Rows with their classes:
[ -6  27  23  17   1  23 -10 -26  17 -15   6 -14  17  -9  17  13   9 -63
 -38  23  -6   9  13  -3  28  46   8 -15 -23  -9   3 -10  -9  -3  -2  26
   6  25  -2   7  14 -33] : [32]
[-20   1   4  12 -15  48 -11 -12  19  -2  10 -12 -11 -14   5  12 -12  -2
 -34  35  -9   0  -4  19  19  29   8  -8  -2  -6   2  -9  -6  -4   6  -6
  -2   0   8  26   1 -33] : [37]
[-21  19  23  14  -6  21   2  -8   6   6   8 -15   5  -7   9   0   2 -11
 -39  20   9  -5  25   1  20   0  11 -23  13 -15   1 -10  -6 -16  -1   1
   6   0   1  12   5 -21] : [37]
[ 17  -1  19   8  12  18   4 -27  11 -18  -3  -4  20   2   7   7  -6 -23
   1   6  -5   1  23 -14  36  13 -10  -1  -8  -3   4  -2  -1  -7  -3 -11
  -5  17  -4   7  -6   1] : [32]
[ -5  53  23  27 -10  22   1 -24  39 -21   9 -27  23 -12   0  22   6 -46
 -35  50   2  -1  15  24  54  83   9 -18 -40 -16   9 -16 -13 -12  -7 -22
  -7   9  -4  30 -13 -46] : [32]
[-27 -21 -13  10 -12  47   6   1   2 -17  -9  -3 -19 -17   3 -16  -3   4
 -57   8 -10 -11  -3  -4  35 -36  16   6  26   7  -2   0  -1  -5   7  16
   0  -1  -2 -26  -6 -13] : [32]
[-11  -2  23  15   5  78  -4 -15  35 -23  12 -27  31  -6 -29  15  -5 -19
 -38   2   6  22  -2  22   5  31   8 -27  -7 -14  17  -6 -12  -5  13 -10
   1   0 -13   2   3 -41] : [32]
[  6 -54  20  -7   9  40  -5 -27  13 -13  -2  -7  12   2  12   0   8  11
  -9  -2  -8  -3  11  16  21  11   5  -9 -31 -16   2   0   6  -8  -1  -8
  -6  14  10   0  -9  -9] : [32]
[  8 -45  23  18  12  25  -6 -21  17  -7   6  -9  14  10  -3  16 -14 -14
 -23  21  -8  -6 -16  16  46  64  -1 -11  13 -13   4  -8   3  -8   4  -4
   3  23  -2  15   5 -11] : [37]
[  4 -11   8  -1   7  20   1 -19 -18 -16  -9 -22  -1  15   6   7  -4 -12
 -32  15  -4  -3   0 -10  48  -7   0  -7  15  19  11  10   5  25  -7   6
   3   1 -11  -6 -14  -3] : [37]
[ -5  12  24  11  12  27   1 -24   5 -19  20 -10  10  -9  -7  20  -4 -37
 -44  36 -10  -6   6   4  69  38  11 -12   2   2   9 -10  -1  -5  23  -7
  -1  -2   7   8   6 -26] : [37]
[-32 -14   2  16  -8  71   0 -10  28 -26   0 -33  17 -29   7   8   0 -21
 -60   4  -3  -5   5   7  29   2  13   1  14   8   6 -14 -10  -6   1   0
   0  -1 -18  -4  -2 -34] : [32]
[  5  35  25   3  -4  25   2 -29  15  -9   0 -17  19   3   9  21   3 -28
 -36  34  11   0  23 -13  66  31   8 -17  -9  14  10 -13  -3   1  52   1
  -2  12  -1   8 -10 -28] : [32]
[-25  56  27  12 -23  31  11 -30   7 -13  19 -19  23  -7   8  36   3 -25
 -50  48  -4 -10  24  -2  83  31  10  -8  -7   3  18 -17  -6  -6   4  -3
 -28   8  -4  12 -16 -39] : [32]
[-32  10  -3   1   0  31   0 -19 -10  -1   1  -9   4  -4  14   7 -14 -17
 -68  16   6 -10  -9  -7  66  -3   3   0  36   9  13  -6 -12  -3   9   3
   0   6  -1  17  -2 -29] : [37]
[ -1 -34   4  -8  11  45  -3 -12  14 -20  16 -12   2  -4  -7   3  -3 -13
 -39  -6  -1   1 -13  12   4   2   6   2   2  -1  -2  -9  -6  -6  21   1
 -20   7  -9   6   4  -7] : [32]
[ 22 -32  17  -4  -3  15  -4 -27 -11  -4 -35 -13   7   8  10  15   3  -1
 -10  26  -4  -5  15   3  73  28   1 -10  -4 -11  12  -6   2  -9   3   0
   2  14  16   5  -1 -16] : [37]
[ -1  -5  26  -2  -4  23   2 -20 -15  -2 -17 -14  18  -9  26  19   2   0
 -24  11   4   0  13  21  39  34 -29  -9  -9  -6  14 -12  -5  -9  12 -11
  -9  -5   0   9   2 -13] : [37]
[-11   2  17  16   7  41   0 -15  19 -25  -2 -19  17 -10  -7  19 -12 -23
 -63  15 -10  -3  -5  11  58  41   8 -11  -6  -1  14   1  -7   6  12  10
  -1   9 -29  10  -9 -32] : [32]
[ 24  -2 -17  11   6  54 -10 -15  37 -34  -1 -17   9   7  -5  15  -4 -15
  -6 -10   3   6   1  10 -29  21   1 -16 -21 -12   3  -4  -3  -3   9  -7
  -6  14 -10  -6  -3 -13] : [32]
[ 13 -27  13  -6   5  49  -4 -34  24 -27   4 -16   9   9  -6   8  -9 -22
 -17  16   0   5 -11  -2 -10   4   6 -17   1  -8   4  -4   7  -4   3  -1
  -6   6  -4  -9  -2 -14] : [32]
[ -2 -15  11   3   4  24  -3 -21 -12  16   5 -18  12   4  -5  14  -4   1
 -42  31   0   6   0   6  70  28  -1  -7  -7  -9   2  -8 -16  -7  17  -1
 -10   4  19   8  -3 -15] : [37]
[-20 -15  27   4  10  92 -10 -15  25 -33  -2 -25  34 -30  16  17  -2  -9
 -58 -12   8  -4 -11  25  -8  24  14 -33 -13 -11  16 -15 -20 -16  33  -9
 -11  18 -27  15  -1 -62] : [32]
[-15  20  -4  13 -11  19  -3  -7  -4  -5  14 -10  16   4   2  23  -2 -19
 -40  50  18  17   5  10  63  38  -2 -19 -11  -8   8 -12 -12  -4   6 -12
   2  -5  19  27  -5 -31] : [37]
[-15   0  19  19   4  52   1 -10  26 -19  15 -17  16 -21   7   9  13 -18
 -38  -2   8  -5  -2  24  -3  21  -8  -9 -11  -2   6  -3 -15   1  13  -1
   1  -3 -17   4   6 -41] : [32]
[-17  14   8  24  -6  30   1 -21  25 -16   0 -12  13  -2  -6  16  -6 -30
 -64  36   4   7   4   5  75  59  15   0  -7  -2  -2 -12 -16   0   7   0
   0  -5   7  34   0 -50] : [32]
[ -1  -7  13   3   7  44  -9  -9  20 -28   6 -15   8  -6  -6   7  -3 -16
 -25   0   8  -1  -8  10  -7  12   8 -12   3  -7   7  -2   4   2  15  -2
  24   5  -8   6   2 -31] : [32]
[-21 -15   0  10 -15  23  -6  -7  17   7   7  -7  21   1  -8   7 -10 -22
 -32  42  -3   5  -6  21  70  56   0 -21  -3 -21   0  -4 -16   3  13  -4
   1   5  18  11  -4 -24] : [37]
[ -1   1   8 -10 -21  16  -1  -8   7  26 -12   0   3  -1   6  -5   5  25
  -5  14   9  12  11 -12  20  -8  12  -5   5 -17  -4 -11   1 -11   7  -6
   5  12  12   1   6 -24] : [37]
[-55 -23  -7   7 -12  46  -1 -16 -16  14  -1  -7  19 -24  28  -4  -6 -12
 -99  24 -10 -23 -17  23  95  23   8  18  12  -2  -1 -18 -31 -13  15   1
   1   3   4  14   3 -31] : [37]
[-12   3   0  18 -12  29  -4  14  31  -9  15 -12  -3   3 -24  -6  -6 -12
 -21   9   1   0  -9   3   6  -4   7 -13   6  13   1  -8  -6  -3  -6  -6
   9  -6   4  -3   0 -16] : [32]
[-31  -3   6  10   9  44   0 -23   2  -9 -10  -7   4  -5  17 -25  -1 -23
 -49  10 -21 -13  12   3  70  20  11   8 -17   2   4  -9 -18  -4  -1  20
  15  -4  -5  -3  -3 -30] : [32]
[ 13   2  11  -1   5  43 -11 -15  34 -34  -7 -13  12  -6 -16   7  -2 -18
 -13  -7  10   0 -11  19 -41  30   7 -15 -34  -8   9  -1  -9  -9  13  -8
  -2   3 -18  16 -13 -30] : [32]
[-11   0  18  -6   3  45   2 -25 -11  79  -5 -17  11 -11  16  20  23   3
 -46  -7   2 -10   3  -3  16 -31   1  -7  20   8  12  -7  -3  -4  15   9
  -4  32 -10  -7  46 -30] : [37]
[ -4  22  20   8   7  40 -12 -30  24 -30 -33 -11  24 -14   7  11   5 -26
 -36  16   2   6  14  17  37  61  10 -26 -38  -9  13  -5 -30   4   8   8
  -3   9 -14  17  -6 -28] : [32]
[  3 -23  14  11  -5  55  -5 -21  34 -25   4 -22  21  -5  -8  12  -4 -16
 -27  -3   1   0 -12   6  -4  27  19 -18 -10  -6   7   4  -5   6  12  -9
  -3   3  -5 -11  16 -15] : [32]
[ 12  13   7   9   7  11   3 -11  33 -17   1   4   6  14  -3   0   3 -33
 -11  30 -10  -1  18  -6  38  24   3 -19 -17   0   7  -8  10  -7 -14  37
 -34  -2   5   3  -2  -4] : [32]
[  4  10  17   8   7  20 -10 -22  23 -26   0   0   0   7   1  23  -3 -29
 -18  22   0   5  19   1  31  49   1 -16 -32 -13   0 -13   8   3  -6 -13
   1   5  -6  19  -9 -27] : [32]
[ 24  14  32  -6  21  27 -23 -45  14 -27  -5  -9  28   6   2  26   1 -24
 -12   4  11   5   9   1  21  47 -17 -17  -1   4   4  -3   1  -6  13  -6
 -27  10 -13   7   3 -25] : [32]

Rows, each with its class:
[ -5  -3 -12  23  16  -1  13  -7  15   5  -6 -18  12   6  -3  -6  -5  11
  10  -3   4   6  -9  -6   0   3  11   3   2   1   9   7  11 -16  -2  10
   6 -19  -1   2  -2   9] : Pg
[ -1   8  -6  -1  -5  -1   8  11   1  -4 -11   9   3  -8  -8  -7  -3  -4
  -1  -5  -1   1   4  10  -6  -3   1   2  -1   4   2  -7   9  -3  -2  -5
 -11   4   2  -2  -4  10] : SM
[  9  -7   3   5   8   6   3 -16   1   5  13  -6  -3  14   2   1  -6  -3
  -5  14   0   3   2 -10   5  -3  -9   0  -8  -6   5  -2 -10  -1   7   9
   5  -3  -8   3  -2  -5] : SF
[-16  17   1  -3   1   4  -6   3  -5  -1  -9   4   6   0  -3  -3   5   3
   1  -5  -2   0   0  -2  -2   4   7  -1   0  -1   0  -9   9   2   0   6
   4  -1   0   3  -7  17] : SM
[-14  19 -16   0   7   1 -14   3   1  -1  -9  -9  14  -3   1 -11   1  13
   3  -4  11   9  -4  -1  -1   5   6  -3   2   9  -2  -3  13  -7  -1   1
   3  -4  -5   7   2  15] : Pg
[ -4 -18   6   2  -5 -11  -5   8  22  -9   2   0  -3  26  -7  -1  -1  -2
   1  16   3  -7  -6 -12   7 -10  -6   5  -8 -11   7   0  -4  -2   1  -8
   2   3 -10  -3  -1  14] : SF
[  0   6  -3   0   7  -4  -1   9  13   2 -12  -2   0   1  -8   1   1   4
   0  -2   5   5 -11   6  -3   1  12  -3  -5   4   0  -6  13  -1   0   2
  -8  -1   6   1   1  12] : Pg
[ 24  -9   5 -10   7  -8  18   0   6   1 -11   4  -1  -2  -8   3  -3   5
   9   0   3   5  -5  13   0 -16  -4   7  -5   0  11  -7   6  12   7   2
 -15  -4   6  -5  -4 -14] : Pg
[ -6  19  -3   0   2   9  -6   6   0   0  -9  -2   4   3  -6  -5   0  -1
  -8  -3   5   4   1   3  -1   2   6  -3 -10   7  -4 -14  10   0   2   6
  -3   3   3   3   0  19] : Pg
[ -4  10  -4  -4  -4  -2  15  14 -21  -7  -8  17   6 -14  -8  -9  -2  -3
  11 -11  -5  -2   1   7  -5  -6   1   5   3   6   4 -11   5   0   3  -8
 -10  -2   1  -4  -7   8] : SM
[ -2  15  -6  -3   1   7   7  -3 -20  -2  -2   4  10 -16   1  -4   4   3
   4 -16  -4   2   6   9  -6   2   4   0   5   8   5  -9  -2   0   5   6
  -3  -5   5   0  -4   1] : SM
[-6  6 -6  4  3  0 11 -2 -1 -4 -8  5  6 -2 -6 -4 -4 -1  6 -8 -4  2 -1  5
 -4  0  0  3  3  0  4 -5  8  2 -1  0 -1 -4  5  0 -6  3] : SM

Rows with their classes:
[ 19   7 -13  -7   6  -1  -3   1  -4   1 -14  15   3 -11  -2   5  -3 -11
  14  -6   4   7  -2  -8  13  17  -6  -1  -1  -1   0   4   1  -2   3  -5
  -4  -6   3   4  -5   7] : HR
[-32   4   7  -9 -21   7   4   3 -10   1   2 -22   2   5  -3 -13   0  19
   6   9  -6   4 -28  10   0   6  14   2   6  -1   1  -3   1   5   3  -7
  -2   1   3  -5  24   6] : HR
[ -7  -3  -6  -5   0  -1   4  -3  14   4  -5   2   0  -8   1   2 -13  -2
  17  12   8   5  -8   6   5   8  -4   0   4   5   6   5 -46   5  -1  -1
   5  -2   9   5   6   5] : BB
[  7   2 -16  10   6   0 -11  -3  -2  -3  -1 -11   5  -9   2   0  -5   2
   7   1   1  -6  -3  -2   7   2 -11  -5   6 -13   3   1   5   0   0  -3
   0  -8  15  24  -5  17] : BB
[-13   2  -1 -11   6  -4   4  -1   0   1 -11   9  -2  -4  -2   3  -7  -1
  10  11   2   7 -12  -6   9   7   0   5  -4   5  -1   0   2   1  -4  -9
  -4  -1  -1  -2  -7  -1] : BB
[  5   3  -9  -2   9   2  -2   1   7  -3 -10  -5   2  -8  -3   0   5   3
  17  -3   1   5 -11  -7   5   4  -6   2  -7   2  -3  -2   0   0  -1  -7
   0  -3   4  -2   6   4] : BB
[ 21  -2 -16  -5  -2   5   2   2 -15  -2 -12  -5   2  -5   7  -2   4  -7
  24   4  -1  -2  -1   1   9   3  -5   5   5  -4  -7  -5   5  -5   9 -15
  -2 -12   7  -1   3   7] : BB
[ 21  -3 -26 -17   8 -13 -11   1 -19   1 -14  46  -1 -21  -2  15   0 -15
  11  -9   5   7  -3 -22  24  25  -7   0   1  -4   0   3  -4 -16   7   2
  -5 -11   2   8  -1  -6] : HR
[-13   0  -3  -7  -4   4   1  -1  -9   1  -5  -4   3  -2   3  -3   0   7
   8   6  -2   2 -15   1   5  15   3   4   2  -6  -3  -1   5   5  11  -7
  -4  -4   1  -1  13  -8] : HR
[ 10 -11 -16  -7   3  -5   0  -2   5   0 -14  25  -3  -9   0   5  -5  -6
  13  -2   2   7  -3 -12  11  13  -4   0  -3   1  -4   1   2  -1   5   3
  -1  -7   5   2   0   6] : HR
[ 7  4 -6 -5 -8  0  4 -4 24  1 -4  1  1 -7 10 -5 -1 -2 19 12 -1  6  1  5
  4  5  0 -2  2  5 -6  1  5  6 10  2  1 -1 16 -3  8 10] : BB
[ -3   0  -3  -1  -3  -6  -2   1  -6   3   1   6  -1  -3   2  -2  -3  -1
   2   1   0   0  -3   1   4   6   0 -10   3   0  -1   2  -3   1  -6   2
 -15  -2   5   0   9   4] : MF
[ -8  -2   2 -12  -3  -6   0   4   7   4  -3   7  -1   1  -4  -2  -8   3
  10  -2   4   5 -13   5   0   7   2  -3   3   4   3   3   6   5   2   2
   4   0  14   2   7   0] : BB
[-29   4  -1 -12 -10  -9   2  -5  12   2  10  21  -4 -11   7  10  -9   4
  -6   0  -6  21 -39 -19  24  36  11   8  -2 -10  19   2   5  11   1   3
  -4  -5  18  -1  33  -5] : MF
[ -2   4  -6   5  12   1  -7  -2  23   6   0  -1   2 -11   1  -3  -6  -8
  12   5   4   9 -10  -5  12  11  -6   0   5   1  14   6  10   7  -5   5
   2  -1  13   2   5   3] : MF
[ -4   2  -5  -7  -3   0   0  10  -2  10  -3  10   0   0   1  -5  -5  -1
  10   4  -1   6  -5  -5  -4  12   3   2   4  -3 -13   1   4   0   7  -1
  -3   2   2   1  16   1] : MF
[  6   2  -2 -20 -10   9   9   5 -36  -5 -15   3   5   2   8  -8  -4  13
  -5   3  -4   0  -5   0 -11   6   8  18  -1  -7 -17  -2  -7 -17  13  -6
   1  -4 -11  -2  18  -3] : MF
[  4   0  -2 -27  -4   2   1   2  -5   3  -1   9   3  -5   0  -4   3   2
   6  -1   3   0   2   8   4  16   1   4   1   6  -3   5   3   6   4   2
  -1   2   2   1   4  -3] : BB
[-27   0   0 -11 -10  -3   2  -3   6   5   0   9   1  -3  -4  -5  -6   7
   4   4   8  15 -18  -3  -2  12   5   0   2   2   0  13   3   3   5  -2
   2  -2   5  -2  16  -1] : BB
[ -8  -6 -25 -13  -6  -4   6  -2  -6   2  -8  16   7  -2   0  -1   1  15
  13   0   1  -1 -18  15  12  23   0   3   1 -11  -4  -2   1 -13   5  -5
  -2  -3  -1   4   2   1] : HR
[ 25  -2 -13   1  -2  11  -1   3 -11  -3  -4 -11   2  -7  10   0   3  -7
   3   3  -1  -3   1   2  13   1  -1   0   2   1  -6  -6  -4  -1   7  -7
   0  -3   8   1   4   8] : BB
[ -8  -1  -3  -5 -11   1   0  -1 -10   6   1  17  15 -16  19  -4  -8   9
   7   6   6   1  -9   6   6  10   3   5   4  -1  -4   8   6   6  13   2
   0  -7   7   2  14   6] : BB
[ 7  0 -6 -8 -1 -2 -3 -4 -3  5 -8 13  1 -7  2 -3 -5 -6 11  0  2  2  0 -3
  2  2  1  0 -1  3 -9  8 -5  2  6 -2 -2 -2  7  0  4  3] : HR
[-13   2   0  -6  -1   3   3  -2  -1   0  -1   5  -1  -5   4   4   1   3
  13   2  -1  11 -19  -5   9  13  -3   0   3   3   0   1   7   7  -2   2
   6  -5  12  -2  13   4] : MF
[-15   2   8 -12 -12  -9   4  -1  27  19  -7  10  -5 -11  -1   6 -10  -1
  27   3   8  19 -19   5   3  18   6   5   3  10   7  14   4   8 -10  13
   3  -4  12   0  13  -2] : BB
[  1   1 -10 -12   4  -5  -5   2  -9  10 -10  16   0  -4  -2   1  -3   4
  24   1  -2   1 -10  -3   7  12  -4   2   2  -1   4   2  -1  -6  14  -1
  -7  -3   0   9   2   1] : HR
[  1   3 -12 -11   6  -3   0   3  -3  -2  -7  23   1 -14   0   5  -1  -3
  12   0   6   7 -15 -12   2  16  -3   1  -1  -3  -4  10  -1 -11   7   0
   0  -4   3   4   8   0] : HR
[  3  -2  -6 -13  -3   8   2   4 -15   0  -9  -4  -2  -1   3  -4 -11   9
   8   3  -1   8 -12  -1   6   6   8   0   4   0  -5  -1   0  -3   8  -6
   2  -4   4   0  11   4] : MF
[  9   1  -5  -2   2   6  -2   4 -27  -4 -14  -8   4   1  -7  -4   0   2
   0   6   8 -12  16  13 -13  -9  -7   4   8  -6 -19  -3   0  -9   6  -4
  -2   2   1   1  -8   4] : MF
[  1   8  -7  -8   0  -4  -2   1  -6   0  -6   4   1  -5  -5   1  -3   1
   9   0   4   0  -8 -10   3   6  -2   3   0  -2  -4   1  14  -1   4 -10
   1  -3   3   4  10   5] : HR
[ 39  -4 -18  -6  17 -13  -9   8   1   1 -17  37  -2 -14 -15  10  -7 -33
  28  -5  10   0  13 -14   1   3 -15  -8  -2  10 -10   6   2  -1   1  11
  -1  -5  10  11  -9   5] : HR
[  2  -3   1 -10  -9  -6   1   3  -4   8  -5   9   1  -2   2  -4  -8   4
  18   4   3   2   1   9   1   7   6   2   3   2  -1  -1   4   4   2   0
  -1  -5   1   0   3   3] : BB
[ 20   4 -16  10   7   4  -3 -13   2  -3  -8   1   5  -5  -7  -7  -2  -8
   9   1  -3 -16  11   9   2  -5  -8  -4   6  -2  -1   3   6   7  -5  -3
   0  -3   9   3  -6  12] : MF
[-12   0  -1  -1 -10   7   7   6  -2   1  -4 -14   0   1   5 -11  -4  10
   9   9   1   3 -12  10  -3   5  -2   5   8   2  -4  -5   3  12   0  -4
   5   1   8  -7  13   2] : HR
[ -5   1  -4 -12   2  -1  -6   2  -5   1  -4  14   0  -7  -2   4  -1  -9
   6   0   9   4 -11 -13  -7   5 -11  -2   2   1  -4  -6   0   3   5   2
   1  -8   3   0  11  -1] : HR
[-29   2  13 -24 -11   0   6  -6   3  11   6  18  -3  -8  15   5  -9   3
   4   0  -5  22 -46 -26  26  29   8  10   3  -6  12   7   0   7   1   4
   0  -5   8   4  34  -6] : MF
[  2  -1 -11  -5  -3  -2   4   5 -17   2  -5   4   1  -6  -2  -3  -1   5
  12   2  -1   0  -8  -2   9   9   0   0   0  -6  -5  -3  -3  -3   6 -10
  -4  -7   7   0   9   6] : BB

Rows with their classes:
[  9  19  12   2  11 -23 -22 -21   3   2   3  -5  -4  11  -2  13 -12  11
   3   1  -2  19   1 -10 -20  14  -4  11  12  -1 -39  -9  -2  -2  25  -3
  -6  18  -1   3  -4  18] : J
[ -3   0  -4 -12  -2  -6   5 -16   7 -18 -15  -5  -8   0  -7 -13 -22   2
   1   6   6  -4   9  -2  -8   2  -2   1  12   6 -20 -13   5   5   6  -1
  -5  15  -4  -2  -3  -6] : X
[  1 -14 -12 -13 -19  10  18   9  -6   1 -15   1  -7  -9   9 -14   5   0
   6  13   2 -10  11  -3   1  -7  -1  -3  -7   4  17   3 -10   3 -21   8
   5   2  -1  14   9  -8] : J
[ -8  -1   4 -11  -4  -1   2 -11   8   5 -19 -15   2   8  -4 -10  -4  10
   1   3  -5 -10 -26  -5  -5  11  -4  -2   3   3   3  -1  24   3  -3  -1
 -11  13   1   3   0   2] : U
[ 13  15  11   3  31  -6 -16  -9   9   9   8 -17   6   6   2   0  -2  -1
  -7  21  -1   5 -37  -8   6  16   3   1   0  -2  -8   1   9   2   6  -5
 -13   1  11   4   3  13] : J
[  1   4   7 -12   8   1  -3 -11   4   2 -12 -10   2   7   0  -1   1   5
  -2   6  -5  -2 -20  -6  -4  13   0   7  -1   1   2  -2  13   1  -1  -4
   2   7   1   1  -2   1] : J
